B, the same points and some others measured another way; then each row and its match in B:
B (72 x 22):
230 -18 351 72 -49 130 -148 -164 -147 122 -20 104 22 -156 195 347 -121
 171 189 63 -10 -108

91 281 100 104 -206 -144 -92 186 85 134 262 262 156 -208 -18 170 -267
 -41 228 337 -27 -67

47 476 176 109 -167 -314 -66 289 460 111 155 -1 87 -301 -144 284 -395
 -150 61 565 -73 -5

-20 201 259 199 46 -304 141 306 257 122 -42 6 -6 -88 -43 83 -147 16 100
 257 9 -47

-27 115 185 202 60 -318 100 233 287 34 48 -233 -357 -45 62 498 31 75 275
 64 1 15

-67 -61 -8 72 -69 4 131 146 -240 39 121 97 -49 14 242 54 69 130 179 -150
 131 -67

-28 -22 71 -17 -94 88 42 29 48 -83 50 -30 197 89 18 20 117 169 9 4 -39
 -35

138 -94 217 43 -108 69 -53 -27 -50 -39 -151 -43 -71 -134 117 289 -120 65
 137 41 33 70

46 -29 -69 -11 -187 -135 -93 -54 -399 188 54 138 22 -72 96 2 54 -96 149
 -118 117 167

196 -214 49 -69 -257 129 -68 -187 -212 -101 -24 69 118 -18 91 237 102
 206 125 -4 -22 76

-103 -24 18 -53 -20 388 16 81 -45 -155 263 73 185 111 247 -100 17 202 48
 -123 52 -206

-214 242 -79 78 0 -470 411 414 307 40 36 -286 -119 7 49 123 117 84 -172
 194 49 -35

-89 74 139 -43 130 85 95 3 -113 143 -26 -50 217 88 178 -242 98 113 -217
 -83 51 -153

-12 75 66 -75 32 -71 106 -79 -79 156 -147 -228 121 19 103 66 227 120
 -269 -8 -46 -50

56 -59 141 64 182 -81 105 134 50 -2 -82 -113 -241 15 209 125 24 94 73
 -42 61 -38

59 49 98 129 -94 -47 45 298 117 -82 255 270 -12 -74 119 73 -242 98 317
 196 76 -91

60 199 -15 22 5 -357 -6 246 229 68 98 25 -47 -60 -67 -44 -108 -147 57
 250 7 108

-119 -100 168 -9 47 308 129 106 57 -171 -145 -165 123 98 146 -70 31 177
 -106 -107 33 -93

-17 30 77 77 -89 -133 200 163 46 31 -218 -110 122 -12 -53 176 135 112
 -56 113 -98 -9

-185 -117 156 -73 16 447 142 -12 -35 -186 -84 -284 124 114 290 19 115
 279 -195 -230 70 -162

-157 215 -91 -91 -73 -82 44 114 50 72 153 -88 238 49 -3 -175 91 -37 -179
 46 12 4

-84 -237 210 79 -278 387 86 7 -102 -249 79 137 319 123 74 88 76 385 241
 -124 22 -99

-139 467 1 148 -16 -604 54 487 289 249 196 36 -111 -211 -91 -122 -342
 -364 77 339 156 132

-255 115 135 110 91 -26 121 377 352 -148 156 -127 -47 97 40 -136 -108 12
 107 -9 120 -22

-11 130 72 58 149 -343 63 254 145 105 -31 -72 -175 -32 45 -117 -100 -148
 12 97 109 99

-71 100 220 164 158 -252 16 217 122 140 -77 -52 -76 43 -75 -74 -7 -109
 162 -24 47 85

-6 103 136 70 -158 222 25 106 -98 33 129 161 215 -107 169 165 -121 159
 106 91 -13 -214

52 1 134 153 312 -212 62 254 23 110 92 99 -304 65 205 -54 -16 3 270 -83
 114 -68

15 22 105 -17 -312 -223 143 -87 -185 132 -45 -57 130 -144 113 188 24 173
 -106 135 119 72

-83 -78 59 -66 81 199 -130 -23 -110 -38 -57 -109 63 120 66 -230 77 -90 4
 -259 73 113

206 55 188 102 -37 -121 6 87 40 81 -88 40 -82 -164 82 379 -97 73 153 215
 -74 -51

89 -140 -23 -32 -233 73 -109 -176 -610 186 45 245 126 -68 194 0 82 17
 172 -205 130 86

37 136 152 12 -212 152 -67 8 -51 47 201 206 326 -107 90 59 -156 136 67
 173 -3 -146

-98 384 20 104 -151 -62 -53 186 20 251 46 -6 266 -140 -139 236 26 -134
 44 159 -194 -86

-144 94 112 18 19 12 325 190 89 6 -96 -135 230 53 124 -48 106 254 -268
 95 -17 -213

59 214 135 169 -197 -186 -71 261 143 47 326 227 -70 -215 56 286 -334 -26
 394 282 78 -17

34 205 53 54 -176 -62 -42 209 54 52 291 262 152 -148 70 1 -268 -12 167
 258 60 -69

-181 2 161 -22 73 125 195 116 67 -64 25 -65 252 161 134 -320 62 222 -183
 -60 96 -142

-158 46 132 86 155 -220 214 241 200 0 -88 -251 -126 101 51 -51 92 51 -46
 -47 86 34

86 360 6 147 369 -575 111 484 431 214 9 -54 -298 -48 -48 39 -59 -213 52
 315 -101 -50

45 166 136 -31 -162 205 -33 10 -21 53 62 107 355 -133 86 61 -143 111 -94
 214 -67 -176

117 -31 10 -25 39 -40 -160 7 -8 6 50 38 -12 67 -15 -10 86 -68 167 -42
 -47 105

-8 170 109 79 -120 -122 -96 245 245 -35 11 -10 25 -135 -131 60 -250 -188
 147 227 8 155

-41 -57 -48 -98 -316 87 -43 -104 -296 9 169 149 347 29 56 -155 79 95 8
 -69 95 74

144 -138 107 -41 -274 0 -100 -220 -118 -38 -61 -96 78 -33 -13 373 159
 156 118 -4 -56 155

-142 61 53 124 61 -92 273 342 242 -86 -16 -154 -47 92 48 151 136 171 42
 36 -54 -120

-49 128 100 81 -114 18 53 209 -138 99 59 95 -35 -218 249 62 -295 -47 79
 82 177 -55

-227 171 177 114 28 -103 190 297 263 -19 130 -127 15 22 88 -24 -82 97 12
 66 116 -91

-60 53 47 49 182 -155 -83 231 307 -68 -96 -221 -139 127 -169 -75 70 -220
 115 -54 -50 208

-48 499 140 169 253 -594 43 451 545 226 295 -70 -257 -109 -17 57 -244
 -183 113 364 48 -56

-37 -319 118 -137 -381 659 -22 -283 -445 -225 85 121 429 60 296 -1 70
 401 13 -249 117 -95

-175 39 -50 -175 -100 215 56 -48 -135 -17 -75 -243 241 25 144 -157 106
 22 -342 -123 67 18

-12 206 88 96 316 -249 194 411 416 12 -97 -217 -250 -13 83 74 -55 -37
 -73 195 -46 -101

-48 66 138 157 336 164 -167 402 261 -88 98 214 44 193 -118 -393 -117
 -202 353 -87 -75 -48

89 -25 91 -100 -146 -84 -144 -289 -105 93 -48 -204 98 16 -26 219 230 65
 -37 -53 -43 171

152 -36 60 -60 -97 -55 8 -100 -170 82 -92 -52 6 -96 163 208 54 96 -56 59
 6 25

-38 330 65 97 13 -358 -35 313 48 264 79 100 -79 -235 39 -152 -359 -324
 52 222 169 96

31 0 186 142 81 84 -94 262 192 -95 -153 74 68 35 -163 -65 -119 -132 242
 47 -93 76

185 -120 -116 -192 -483 80 -354 -384 -573 105 204 267 272 -116 65 -1 11
 -76 164 -95 118 281

9 135 169 215 53 -111 -62 431 417 -133 152 81 -196 -60 -63 157 -289 -112
 424 191 -3 34

-166 -79 198 -50 -104 262 113 -56 18 -148 -132 -366 62 12 200 170 55 216
 -174 -131 97 -15

-81 -3 0 -24 -178 77 93 139 83 -157 -4 -135 64 -23 69 129 -15 80 -23 47
 27 37

7 260 80 44 -179 88 16 183 29 79 115 151 263 -192 79 128 -217 32 -6 280
 -50 -179

194 -315 86 -48 -12 188 -96 -232 -523 52 -26 148 -104 16 357 56 95 148
 197 -306 156 28

-97 -152 176 -19 -204 356 136 -39 -209 -115 -57 41 357 49 168 -61 47 307
 -72 -93 70 -122

153 -116 8 -61 -485 73 -95 -133 -222 -98 34 111 183 -166 36 284 -78 99
 143 118 38 167

-70 167 197 15 -265 163 -42 -6 54 6 218 69 387 -55 14 116 -82 180 37 145
 -25 -127

71 -120 92 18 18 40 55 100 129 -179 -45 -146 -186 18 147 249 23 141 112
 -8 14 18

95 -199 106 -23 -316 8 -63 -249 -195 -51 -155 -213 -27 -51 30 487 197
 148 132 -111 -7 221

74 71 69 32 -147 50 7 119 -23 -2 143 170 122 -97 120 107 -135 95 118 157
 13 -96

280 -170 117 -77 -163 -230 -28 -129 -189 23 -205 7 -156 -207 173 104
 -193 -5 -11 149 200 262

-226 -130 26 -271 -93 612 22 -308 -219 -148 38 -238 547 287 179 -271 389
 345 -392 -358 -15 -145
Rows of B count from 0, top down.

318 83 -17 39 -326 -120 210 -189 -253 27 232 -228 -98 -52 164 -285 -396
 -125 -101 234 -92 294 -33 284 117 219 128
33
-46 9 21 -239 265 224 -186 -135 -36 105 71 -248 74 -55 138 -137 45 78
 122 244 228 -96 -145 51 3 -309 -187
16
-237 53 112 130 6 -152 96 83 125 96 -35 211 39 206 -95 -104 -105 121
 -271 -111 -108 37 -11 -198 129 333 19
7
-86 -104 75 -93 343 -28 172 4 38 62 46 117 2 59 -179 -211 77 106 -175
 190 0 81 -162 -100 25 64 -95
65
-208 -15 -225 4 -20 439 -79 69 -97 -150 155 -255 232 116 198 108 -3 232
 287 190 83 -289 -246 -75 -99 -253 38
22
77 -282 123 -61 180 47 65 129 157 -59 11 100 32 59 -389 -219 154 23 -62
 -113 121 -11 -204 -7 -197 -8 -151
34
-116 54 -5 64 -143 44 -171 160 64 119 -4 59 200 201 19 -28 -202 -31 25
 10 -5 -128 -118 41 21 -50 54
8
-19 -100 128 112 -160 -207 -40 74 182 183 -86 171 129 95 -358 -237 -150
 -160 -132 -165 85 71 -226 -10 -87 172 -22
13
-68 21 175 -12 -69 -99 -175 170 48 52 -105 162 204 92 -155 -154 -77 41
 -112 -159 -46 -104 -8 -73 28 184 -68
14
338 222 429 -297 214 -87 -588 157 11 219 -7 -89 168 -132 156 -257 -46 95
 -220 134 -63 -171 250 193 222 -143 -229
63
-12 -50 13 -218 267 195 -113 -91 -11 79 105 -184 66 -23 48 -145 53 22
 105 244 207 -70 -190 80 -35 -324 -146
43
-312 207 -137 -22 -46 116 107 -234 -124 -20 137 -218 97 79 290 32 -172
 193 57 85 15 17 -42 -115 140 169 39
59
-144 -172 136 -243 84 75 13 100 -26 -64 -96 264 -100 232 -132 -176 62
 -192 66 -244 147 -74 65 94 -13 -119 -144
25
-228 -68 90 61 12 -123 25 72 90 87 100 225 117 131 -197 -175 -3 -104
 -153 72 34 -83 -250 -155 15 -98 66
69
75 103 122 -47 -30 38 -328 -73 139 156 114 -262 195 -67 54 -109 -90 35
 -1 6 173 -112 -116 73 -11 -161 -99
12
148 -62 348 -39 133 -100 -29 146 -47 93 7 166 -300 67 59 -380 15 -34
 -347 122 -74 28 152 27 216 -54 -88
30
104 75 125 -66 -27 -62 -46 -234 -106 242 -52 -211 -152 -90 156 -340 -215
 -63 -83 151 142 210 -18 111 139 104 -135
54
286 65 273 -227 451 71 -288 355 52 19 103 41 163 23 40 -114 103 323 -260
 261 -238 -193 154 105 131 -106 -150
46
5 -148 271 -228 133 -44 -245 199 22 159 -122 303 -15 137 -173 -311 31
 -306 -40 3 135 -125 -23 139 30 -337 -149
39
-124 -118 124 23 160 -71 178 -91 38 157 123 123 -259 117 -12 -302 4 -160
 -216 214 116 107 -157 -50 119 -190 -7
66
-178 80 -127 110 59 254 135 34 -134 25 -34 -136 -99 192 319 -23 -162 317
 -25 236 -94 40 -8 -89 152 197 6
61
-353 17 95 -137 -53 -155 -65 -54 -51 217 -114 306 44 192 -78 -224 -147
 -355 7 -4 150 -6 -106 -7 119 -117 -14
41
-30 122 -18 119 -57 157 115 57 -222 -51 -74 -155 -112 96 323 -108 -190
 407 -122 141 -210 67 141 -109 206 448 -11
60
314 -323 33 -164 298 342 12 302 -77 -147 -133 -53 -25 36 -198 -218 142
 241 90 104 16 -36 -85 151 -205 5 -252
11
-557 159 -16 -352 -7 -81 -54 -255 -28 129 59 209 168 250 59 -6 -140 -392
 190 -152 241 -71 -22 60 143 -239 -7
53
92 161 208 -154 -20 -5 -499 64 153 144 27 -142 344 -37 8 -63 -84 49 10
 -131 100 -221 13 106 6 -120 -144
27
-238 54 -35 -11 14 -19 92 -40 68 -11 -4 22 214 118 -130 -12 -86 173 -32
 -152 -12 22 -96 -135 -8 338 -44
17
-145 241 -74 -35 -53 -77 -220 -284 58 258 213 -310 450 -134 45 -63 -221
 15 62 276 155 -32 -365 -41 12 -88 25
58
-158 70 2 26 82 259 -95 -34 -57 0 193 -236 -22 49 338 -54 25 202 -6 262
 70 -187 -90 -127 115 -280 9
15
-40 -20 222 1 190 -89 -8 -4 28 194 151 100 -209 68 101 -301 4 -105 -296
 306 31 6 -68 -38 205 -279 -3
40
-56 -123 37 -112 182 243 265 -112 -185 -139 82 -102 -388 102 225 -207 79
 101 -29 95 83 75 78 -4 102 -45 -102
21
-33 -53 95 198 -219 -120 147 190 -5 69 -180 240 -109 242 -110 -214 -237
 2 -211 -159 -145 138 40 -29 88 452 33
4
54 87 105 -221 331 288 -356 192 8 33 128 -145 149 58 246 -5 82 233 17
 269 -8 -301 40 89 92 -394 -125
56
-286 13 -226 98 -288 160 23 -106 -161 36 56 -144 178 89 106 -67 -227 -73
 239 182 148 -66 -348 -69 -53 -83 112
20
28 -169 148 -169 287 153 84 79 -61 -117 59 48 -152 66 -22 -222 175 109
 -89 70 36 -47 20 -13 20 -114 -147
64
-57 76 -68 -284 302 314 -59 -83 -109 -52 25 -268 108 21 205 2 11 304 161
 130 71 -56 33 60 28 -1 -199
23
